In the rows, 128 means zero.
Here are made-up elements, facts about them, and rows of numbers that follow some of those facts. Name the element behind each unnamed row.

Facts:
skelum ε laklam; brelin ε brakes; plaresku ε rodri; dritrebo ε gradradre; neber ε gradradre; leta ε brestir; rireflal ε segom
vofode ε brabus; dristuk ε fiko; gutrol ε daklon; modrin ε stigri; plustor ε zutes; tetople ε klukos; skuflim ε resek
stoplan ε robrun; kabran ε tuskam; sesik ε zutes; zustum ε robrun; tagil ε brabus; fasta ε plaresku; plokasur ε daklon
stizok ε zutes; brodradum ε rireflal; gebrik ε segom; podron ε nutom; mumu ε laklam; lavabros ε goflune; disok ε brakes
zupli ε klukos; vuplemi ε brabus; skasu ε grukul; planek ε grukul; gano ε grukul; zavu ε rogamak; laklam ε segom
brestir ε lisok; gonem ε zutes; nugu ε lisok; drurar ε gebrik; plelon ε grukul; kluske ε zutes; sketrer ε resek
klabrudak ε rireflal; brifles ε brestir; daklon ε plaso; lovamon ε plaso; fiko ε nutom; fisir ε plugol; klegrigan ε brestir
stodoso ε resek; vupi ε rogamak; trapli ε stigri; flikes ε brakes; dimik ε rodri; flanu ε goflune; trigrek ε gradradre
gregrevam ε fiko; goflune ε rodri; fasken ε resek; ruklil ε brestir; gesti ε brakes; minon ε goflune; lobi ε daklon
dreklom ε lisok; klolu ε zutes; kleva ε daklon; tuskam ε lisok; kidrozas ε laklam; trepan ε plugol; vofen ε brestir
tokleton ε segom; ledak ε tuskam; tokliplir ε rodri; gravin ε brutak; ruziro ε plaso; greri ε resek; trolu ε lisok
kope ε segom; lekel ε brutak; bratebos ε rogamak; kligrim ε nutom; kivogre ε tuskam; nakik ε zostoren; skano ε resek
nosu ε tokleton; klapletro ε daklon; rebi ε plaso; klonun ε plugol; bevil ε grukul; stuskunar ε tokleton; kledos ε goflune
stigri ε resek; brutak ε segom; zostoren ε plugol; bribu ε plaso; skelim ε plugol; stubos ε gradradre; lumal ε fiko
matu ε plugol; kozil ε gebrik; grukul ε plugol; salir ε resek; skobre ε fiko; brakes ε robrun; zogem ε zutes
deti ε brutak; plifes ε plugol; lostu ε zostoren; mebros ε brestir; dazas ε plaso; maskam ε plugol; stidrol ε daklon
gradradre ε resek; gribriklil ε dazas; vumus ε tuskam; neplople ε grukul; brama ε dazas; drepo ε segom; stegu ε brabus
luplo ε stigri; troklebri ε gradradre; zutes ε plugol; bretrugo ε stigri; sepak ε tuskam; fletro ε daklon; pluskan ε stigri
plebra ε brakes; fegru ε dazas; tredruklak ε dazas; rogamak ε plaso; kleleskil ε plaso; brabus ε klukos; vopil ε plugol
poflok ε brakes; skelum Σ 423; brelin Σ 247; dritrebo Σ 933; neber Σ 933; leta Σ 247; vofode Σ 302
dristuk Σ 423; gutrol Σ 114; modrin Σ 114; plustor Σ 933; tetople Σ 302; skuflim Σ 114; stoplan Σ 260
kabran Σ 423; sesik Σ 247; zustum Σ 423; tagil Σ 302; fasta Σ 933; plokasur Σ 114; stizok Σ 933
brodradum Σ 260; podron Σ 247; mumu Σ 260; lavabros Σ 933; disok Σ 933; zupli Σ 302; vuplemi Σ 114
skasu Σ 260; planek Σ 423; gano Σ 423; zavu Σ 247; gonem Σ 933; nugu Σ 302; drurar Σ 423
plelon Σ 114; kluske Σ 423; sketrer Σ 247; klabrudak Σ 302; brifles Σ 933; lovamon Σ 114; fisir Σ 247
klegrigan Σ 247; stodoso Σ 302; vupi Σ 247; trapli Σ 114; flikes Σ 933; dimik Σ 933; flanu Σ 114
trigrek Σ 933; gregrevam Σ 933; fasken Σ 423; ruklil Σ 247; gesti Σ 302; minon Σ 933; lobi Σ 247
dreklom Σ 260; klolu Σ 933; kleva Σ 114; kidrozas Σ 423; trepan Σ 114; vofen Σ 247; ledak Σ 260
tokliplir Σ 260; gravin Σ 247; ruziro Σ 114; greri Σ 302; trolu Σ 933; kope Σ 114; lekel Σ 247
bratebos Σ 247; kligrim Σ 114; kivogre Σ 302; nakik Σ 114; skano Σ 302; nosu Σ 260; klapletro Σ 114
rebi Σ 423; klonun Σ 114; bevil Σ 423; stuskunar Σ 114; kledos Σ 933; bribu Σ 423; skelim Σ 247
stubos Σ 247; lumal Σ 423; matu Σ 247; kozil Σ 114; salir Σ 247; skobre Σ 260; zogem Σ 933
deti Σ 423; plifes Σ 423; lostu Σ 933; mebros Σ 260; maskam Σ 114; stidrol Σ 114; gribriklil Σ 247
vumus Σ 302; neplople Σ 423; brama Σ 247; drepo Σ 114; stegu Σ 302; luplo Σ 114; troklebri Σ 247
bretrugo Σ 114; sepak Σ 114; fletro Σ 114; pluskan Σ 114; plebra Σ 933; fegru Σ 933; tredruklak Σ 247
kleleskil Σ 423; vopil Σ 247; poflok Σ 114; dritrebo ζ fasken; neber ζ bribu; rireflal ζ trapli; vofode ζ flikes
gutrol ζ gribriklil; modrin ζ bratebos; kabran ζ rodri; zustum ζ tokliplir; segom ζ plustor; brodradum ζ leta; podron ζ dritrebo
mumu ζ bretrugo; zupli ζ luplo; vuplemi ζ skuflim; gano ζ modrin; zavu ζ maskam; laklam ζ podron; sketrer ζ ruziro
robrun ζ kope; klabrudak ζ brutak; fiko ζ stidrol; stodoso ζ klonun; flikes ζ stuskunar; dimik ζ deti; fasken ζ brodradum
rodri ζ trolu; minon ζ matu; dreklom ζ robrun; kidrozas ζ tagil; trepan ζ trigrek; vofen ζ minon; tokleton ζ rogamak
ledak ζ sketrer; tokliplir ζ rireflal; gravin ζ fiko; ruziro ζ drepo; kope ζ stodoso; lekel ζ nakik; bratebos ζ rebi
plaso ζ skelum; kligrim ζ zupli; klapletro ζ zustum; rebi ζ vuplemi; klonun ζ kabran; bevil ζ neplople; kledos ζ klabrudak
brutak ζ ledak; zostoren ζ kozil; stubos ζ gradradre; lumal ζ klapletro; matu ζ kleva; kozil ζ klukos; grukul ζ dristuk
salir ζ plugol; skobre ζ tredruklak; lostu ζ segom; klukos ζ gesti; mebros ζ klegrigan; dazas ζ fegru; maskam ζ brelin
gribriklil ζ plifes; vumus ζ gravin; neplople ζ dreklom; drepo ζ stegu; stegu ζ vofode; luplo ζ grukul; troklebri ζ salir
bretrugo ζ bevil; pluskan ζ lisok; tredruklak ζ kleleskil; rogamak ζ brabus; brabus ζ laklam; plugol ζ plaso; brelin τ gebrik
plaresku τ brabus; dritrebo τ stodoso; neber τ bevil; dristuk τ tredruklak; lisok τ skano; nutom τ trolu; modrin τ skelim
tetople τ bribu; sesik τ plustor; segom τ stubos; tagil τ skuflim; fasta τ dritrebo; stizok τ troklebri; gebrik τ modrin
podron τ vofen; lavabros τ zogem; zupli τ greri; planek τ rodri; laklam τ neber; brestir τ plokasur; nugu τ klonun
drurar τ gonem; kluske τ tetople; sketrer τ zostoren; brifles τ ruklil; lovamon τ brestir; fiko τ daklon; fisir τ kluske
klegrigan τ fisir; vupi τ vofode; flikes τ poflok; dimik τ gradradre; trigrek τ luplo; gregrevam τ stuskunar; rodri τ stizok
ruklil τ tuskam; gesti τ leta; minon τ nutom; dreklom τ fiko; vofen τ lumal; ledak τ matu; tokliplir τ zutes
ruziro τ dazas; greri τ dreklom; trolu τ flikes; kope τ fletro; plaso τ sesik; kligrim τ vumus; nosu τ brelin
klonun τ skobre; kledos τ plaso; bribu τ ledak; skelim τ brakes; stubos τ ruziro; matu τ grukul; grukul τ vuplemi
salir τ tokliplir; skobre τ kledos; brakes τ robrun; deti τ drepo; plifes τ lisok; vumus τ fegru; neplople τ plifes
drepo τ mumu; zutes τ gesti; fletro τ plaresku; plebra τ stigri; fegru τ klapletro; tredruklak τ pluskan; brabus τ plebra
poflok τ planek

Named rows:
[155 121 169 111 140 121 116 131  98 120 110  98 141 127 126 135 117 144
  71 102 137  92 124 133 129 128 125] -> nugu
[117 112 171 111 176 129 116 122  87 115 119  96 141 121 124 139 116 140
 123 124 128  89 154 132 127 124 148] -> rebi
[118 114 160 118 156 133 117 126  77 137 125 100 140 114 122 147 112 140
 130 125 128  97 137 140 125 105 154] -> pluskan
[143 123 162 110 143 120 119 133  94 138 114 101 141 117 120 149 117 144
  92 105 132  87 126 144 138 112 131] -> brestir
[147 119 162 116 143 129 119 131  90 129 110  97 136 131 125 139 118 144
  78 113 137  95 124 136 139 122 122] -> lovamon
[133 118 155 119 111 126 127 133  84 148 115 103 144 114 122 151 111 145
 104 113 130  95 122 146 133  87 147] -> stuskunar
[121 112 171 113 176 126 112 124  87 118 123  96 139 118 123 142 116 144
 128 124 132  93 151 134 118 131 152] -> zustum
[ 90 110 144  98 159 109  99 116  91 114 107  89 121 120 122 144 138 159
 151 133 123  71 126 136  89 156  95] -> dritrebo
[127 120 149 117 116 127 123 133  82 147 116 103 142 116 122 153 112 145
 106 112 128  96 116 146 134  94 142] -> skuflim
[127 114 178 116 177 121 106 124  87 125 127  98 140 115 121 146 117 142
 133 125 138  95 147 137 119 131 156] -> plugol
[150 118 153 112 126 128 124 132  84 138 113 101 140 123 124 142 113 147
  90 116 129  97 119 141 129 115 122] -> fletro
[149 125 161 118 126 119 116 136  89 143 116 106 146 123 120 153 117 152
 104 111 142  94 118 146 129 117 141] -> skasu
[151 107 202 135 168 135 139 124 101 134 111  91 152 117 125 134 108 134
 115 137 139  90 183 133 112  76 197] -> ruziro
[139 119 160 109 112 118 122 130  92 122 111 101 150 119 123 144 114 142
  88 104 131  93 114 138 132 109 138] -> kivogre
[126 111 170 117 177 128 113 125  81 126 125  97 137 120 120 147 117 143
 132 136 135  96 153 139 129 130 142] -> gravin
[131 115 173 116 172 122 107 125  85 130 126 100 142 116 120 147 115 144
 127 123 140  97 143 139 120 128 148] -> lostu
[145 121 159 109 129 119 118 132  92 137 115 100 143 116 120 149 117 145
  94 109 133  88 124 144 136 112 130] -> plebra

Name these rows:
No name comes twice in this set of rows, the named rows included.
[123 120 170 117 192 137 105 133  64 132 146 111 148 116 120 154 104 136
 141 118 134 111 146 140 150 126 175] | bevil
[139 114 182 111 197 129 109 122  91 108 120  93 138 126 126 130 116 139
 110 120 136  93 151 126 115 142 140] | zupli
[131 114 170 119 200 144 108 126  68 124 136 100 138 122 124 142 109 133
 121 127 132 107 147 133 140 131 153] | bretrugo
[137 114 177 112 178 122 115 125  90 126 120  96 143 116 121 143 116 140
 121 125 133  91 153 136 123 121 148] | kledos
[140 113 174 118 181 135 110 124  85 121 122  94 133 129 126 136 117 141
 112 130 140  99 146 130 119 139 139] | kligrim
[ 92 108 146 105 161 108  95 115  94 111 106  88 113 131 123 142 143 165
 147 144 131  76 128 135  90 176  83] | podron
[141 119 175 124 219 149  97 129  57 126 152 106 139 123 122 149 102 128
 122 125 142 123 142 132 156 146 164] | klonun
[133 111 191 122 163 129 131 124  97 132 118  96 152 105 123 139 105 136
 128 122 132  89 167 135 111  77 193] | vofode
[130 117 154 109 111 116 124 131  90 134 112 103 151 113 117 157 114 142
 108 106 127  90 114 147 140  93 143] | tuskam
[124 114 165 112 174 132 114 126  77 131 128 101 142 111 119 150 111 137
 133 123 129  94 143 140 131 112 150] | mumu
[142 112 188 117 172 128 123 123  94 122 119  94 148 114 124 135 109 136
 119 121 132  88 161 131 110 105 171] | klabrudak
[141 109 178 118 193 127 110 123  87 118 120  95 133 129 121 142 122 141
 120 137 140  94 157 134 126 147 134] | salir
[137 113 165 113 170 132 118 125  78 128 122  97 138 121 124 138 113 143
 119 130 128  96 143 135 119 123 138] | gutrol
[120 115 171 117 161 123 110 126  85 134 127 101 145 108 118 153 113 143
 140 120 136  95 142 143 124 114 162] | zostoren
[130 118 171 107 224 146 103 130  53 120 152 108 148 111 121 150  97 120
 123 110 127 114 145 131 166 125 169] | stodoso

Now the same elements, written a new way:
Known rows:
[154 129 105  98 114 121 134 163 118 154 117 134 118 154 163 124 165 149
 127 132 140 140 132 160 137 109 141 135] -> nugu
[138 130 128 145 108 137 114 111 125  91 121 105 107 114  65 129 100 102
 128 110 138 113 140 115 135 145 116 111] -> zostoren
[136 129 112 138 131 143 111 118 111  90 127 138 128 119 131 131 106 140
 118 127 139 142 112  95 142 139 135 131] -> planek
[122 129 117 134 133 136 121 138 141 124 141 121 127 123 130 122 152 113
 125 142 124 127 127 135 134 121 109 136] -> gravin
[141 123 136 139 119 122 142 144 140 137 123 123 112 141 133 111 136 122
 119 130 126 140 153 147 126 133 129 128] -> greri
[125 121 136 181 160 118 110 103 133 145 124 119 125 121  95 111 109  97
 134 108  89 136 146 125 117 114 127 115] -> skano
[134 127 127 116 122 147 127 133 126 132 125 139 128 114 107 122 128 127
 127 127 129 106 122 123 126 109 118 101] -> gutrol
[128 136 124 130 123 145 120 119 127 115 136 135 108 120 129 121 144 115
 124 144 130 137 144 130 136 123 125 133] -> vopil
[141 136 115 134 143 121 123 136 121 118 115 133 133 131 142 130 116 135
 113 128 126 136 126 126 127 139 129 129] -> zustum
[112 115 121  99 121 138 150 130 121 142 147 159 137 153 159 121 155 168
 147 148 140 125  85 125 143 125 149 126] -> minon
[148 132 104 126 150 132 100 135 133 128 137 120 111 121 118 137 160 110
 132 135 115 119 119 150 135  96 117 125] -> vofen
[120 140 133 127 111 143 124 121 142 114 137 128 105 123 130 122 137 116
 120 142 138 139 145 136 131 122 121 130] -> matu
[155 137 103 120 133 143 115 127 108  92 121 141 111 117 109 135 128 118
 123 123 139 140 119 123 129 128 138 107] -> gano
[170 127 110 127 138 139 125 132 123 121 123 111 122 118 106 144 139 113
 146 112 130  94 110 131 144 141 106 106] -> tokleton
[115 124 127 127 129 149 131 127 131 129 127 131 128 110 143 109 142 127
 117 137 125 111 133 127 130 111 108 130] -> brama
[144 133 123 105 114 132 145 165 115 129 108 146 137 138 188 130 140 152
 113 138 148 158 121 137 138 147 137 153] -> deti
[132 111 102 112 177 160 139 118 127 141 158 150 131 135 177 117 170 139
 145 154 117 141 113 120 158 120 132 125] -> salir

Rows to name:
No name comes twice in this set of rows, the named rows included.
[105 136 129 129 110 124 121  99 124 117 157 152 112 146 118 127 111 143
 134 136 140 124 100 102 141 127 142 122] | stizok
[138 102 107 100 121 153 142 136 125 123 144 124 144 141 173 121 126 157
 148 154 157 119  80 112 178 154 124 139] | segom
[ 67 131 126 177 165 106  85  96 155 134 140 115 133 116 144 130  99  96
 115 128  88 125 145  97 144 122 120 168] | leta
[108 119 125 147 149 123 116 109 131 150 140 129 123 129 156 113 116 133
 135 133 100 140 120 104 155 113 139 137] | gesti
[ 87  95 131 170 144 129 134  91 159  97 147 103 142 125 129  95  58 137
 124 141 131 125 114  84 157 176 112 146] | gradradre
[154 114  91 109 174 144 124 127  94 132 126 142 143 122 177 145 143 143
 137 132 122 151  91 121 149 125 139 142] | drurar
[ 57  38 160 137  84 131  98 133 158 131 169 146 239 165 153 124  74 149
 182 125 151 219 125 130 121  71 139 145] | trolu
[185 132 137  96 122 115 161 161 106 152  88 126 117 137 157 162 190 109
 140 108 144 129 149 168 129 144 126 115] | laklam
[120 117  95 104 122 153 147 126 138 124 172 159 128 143 142 108 137 175
 142 147 160 106  54 104 165 120 141 109] | dimik
[ 86 159 167 159  99  96 117 101 139 122 121 136 121 140  97 135 100 112
 121 106 123 134 169 130 100 127 146 135] | plustor

The same elements again, as new rows of numbers:
Known rows:
[124 123 110 146 119 121 156 157 118 126 136 173 153 120 117 126 122 107
 132 146 123 148  99 123 109 107 130 127 126 167 129 163 106 114 129 164
 106 146 163 158 121 121 133 136 147  99 129 128 125 130 123 142 112 103
 143] -> skano
[ 89 125 114 163 141 123 123 159 153 167 135 166 126 102 119 130 103 128
 103 152 126 120  88 102  73  96 110 109 157 122 151 160 156 133  84 148
 124 111 157 120 113 152 104 154 136 138 113 170 143 145 117  90 131 148
 161] -> lumal
[117 128 138 176 173 108  86 171 102 173 159 125  99 123 134 127 104 126
 131 129 163 109 118 128  90  80 136 118 116 177 171 127 158 134  88 111
 143 117 151  89 160 116 132 144 119 146 107 129 161 103 104 123 108 102
 157] -> neber
[105 100 157 167 154 114 129 139 132 125 113 145 117 124 136 118 120 139
 110 138 134  93 118 116  99  99 137 122 134 122 172 116 168 118  98 140
 119 118 153  98 143 141 139 150 116 134 112 134 149 122 128 114 125 126
 133] -> vofen
[107 134 118 112 100 153 111 130 151 135 143 135 126 106 116 122 129 137
 137 135 127 132 127 131  99 133 122 121 147 126 138 145 113 133 132 140
 136 135 113 136 135 133  95  94 140 144 142 132 122 138 133 117 136 132
 131] -> fasken
[142 122 117 133 109 122 124 125 115 135 121 116 143 170 136 142 157 131
 138 128 126 120 133 131 101 132 132 136 115 108 107 143 118 114 112  81
 119 143 125 118 116 133 148 168 112 153 105 102 134 139 124 136 130 130
 129] -> klonun
[123 123 155 128 112 141 122 115 141 104 121 122 115 125 144 133 134 130
 144 126 141 102 139 119 152 155 129 132 121 146 165  89 135 116 135 125
 142 127 108 111 142 100 131 114 139 117 141 129 118 132 128 138 124 123
 110] -> brifles
[126 149 128 118 138 142 119 122 142 135 138 129 111 107 113 122 102 138
 120 116 133 133 115 125 118 134 109 131 134 117 129 119 124 148 127 140
 131  99 123 136 142 122 119 107 137 117 126 147 124 118 120 111 135 142
 132] -> ledak
[149 153  91  92  95 152 125 127 145 144 134 115 128 104  90 152 138 102
 161 121 133 173 107 120 144 158 107 157 117 136 110 146  94 129 165 138
 146 123  95 160 105 121 111  99 166 131 142 150  98 140 109 144 125 146
 100] -> kleleskil
[102  96 165 160 136 127 129 138 136 106 117 156 126 130 134  93 135 154
 112 152 134  90 136 134  83  81 156 111 143 122 178 121 145 125 105 152
 103 145 146 111 168 141 132 120 100 128 126 120 146 121 150 124 140 112
 141] -> lekel
[137 123 131 113 133 104 137 118 113 123 126  96 151 169 166 162 169 121
 104 138 116 114 153 117 126 147 138 118 130  98  77 128 140 134  90  81
 123 141 131 114 101 154 129 186  86 163 136  74 128 123 155 121 148 126
 161] -> maskam
[129 117 131 143 112 137 139 148 138 127 134 155 140 126 128 134 131 112
 156 134 138 129 108 133 110 128 128 133 127 172 157 137 113 104 136 150
 129 144 135 140 148 109 148 129 160 106 130 122 117 130 124 151 109 110
 129] -> greri
[174 140 101 118 101 127 124 114 114 125 107 114 133 148  97 137 158 120
 151 123 134 163 121 131 146 154 135 165  94 101  89 138  93 113 171 112
 110 138 108 149  98 125 138 117 130 139 126 125 120 129 135 162 139 142
  87] -> trapli
[143 139 117 149 139  98 129 164 114 136 147 142 133 118 125 134 117 101
 120 132 163 157  88 106 138  93 116 121 118 158 114 144 126 157 109 150
 129 114 164 127  98 114 111 124 125 131 140 107 143  92 116 156 118 123
 158] -> stodoso
[132 126 137 134 126 128 132 136 127 118 127 143 122 125 134 135 126 122
 136 131 133 128 123 125 134 129 131 131 129 149 139 114 121 121 125 137
 128 126 136 128 135 120 120 128 138 114 130 128 123 123 128 135 118 112
 121] -> disok
[114 120 163 124 124 158 138 117 143 101 117 104 109 126 151 140 133 127
 129 128 118 105 154 131 160 153 140 126 131 143 156  83 134 112 130 124
 134 137 111 111 154 124 128 121 144 110 132 137 104 129 140 114 125 119
 107] -> minon
[137 139 114 133 154 117 124 114 114 151 134 111 126 119 130 137  99 107
 134 109 125 134 131 128 159 132 102 138 121 129 116 131 143 123 133 120
 151 109 130 134 110 125 137 145 146 118 118 162 126 144 106 110 109 137
 120] -> klukos

Name these rows:
No name comes twice in this set of rows, the named rows included.
[132 137 132 130 147 111 107 147 114 139 149 117 110 118 129 119 132 129
 125 127 164 129 132 133 142 107 141 113 114 152 131 119 130 163 110 124
 144 120 134 106 144 106 102 102 113 135 138 104 151  93 121 151 129 112
 140] | dritrebo
[157 124 140 133 133 135  95 143 107 148 127 124 124 132 124 148 143 139
 197 116 171 112 123 133  84 124 121 170  89 181 185 109 135 101 145 117
 149 141 102 128 183 103 181 146 138 151 127  82 135 127 117 164 109 115
 118] | vupi
[137 103 119 142 119 117 170 130 138 114  88 149 165 130 113 120 158 121
 106 161  95 137 113 120 127 123 141 135 142  83 101 162 130 104 143 155
  87 151 134 157  86 167 127 150 121 132 125 139 127 149 162 132 151 146
 122] | luplo
[141 119 164 126 110 127 111  98 148  94 101 118  83 136 137 106 131 159
 119 120 160  96 136 105 161 150 134 108 126 103 167  79 153 146 126 121
 139  99 113  81 132 105 115  94 104 138 145 112 144 106 135 151 138 150
  92] | salir
[117 151 119  30  73 161 141 123 136 103 169 136 180 143 149 135 175 145
 150 131 105 147 173 167  89 147 140 104 161 126  83 162  56 157 125 122
 129 178 115 165 144 126  91  88  97 141 172  19 104 128 170 155 154  95
 179] | plifes
[ 90 143 127 151 131 130 104 143 141 169 143 132 106 127 134 121 119 122
 106 142 102 100 127 125  79 120 106  84 151 123 158 139 137 141  70  93
 146 105 149  66 131 145 126 155 149 141  97 184 131 159 114  50 111 128
 134] | gano
[121 134 142 134 138 138 146 135 124 103 121 117 116 129 128 129 127 116
 112 143 114 136 130 128 170 132 149 124 133 142 124 113 113 129 133 130
 120 131 134 131 127 124 113 108 147 109 132 151 106 125 138 114 119 114
 110] | flikes
[114 113 118 129 104 114 147 123 138 107 136 164 135 148 150 134 110 115
  87 126 128 151 113 107 139 116 138  87 149 131  88 148 127 160 106 127
 102 120 174 125  84 110 103 135 114 109 111 115 149 103  94 151 124 130
 128] | gonem

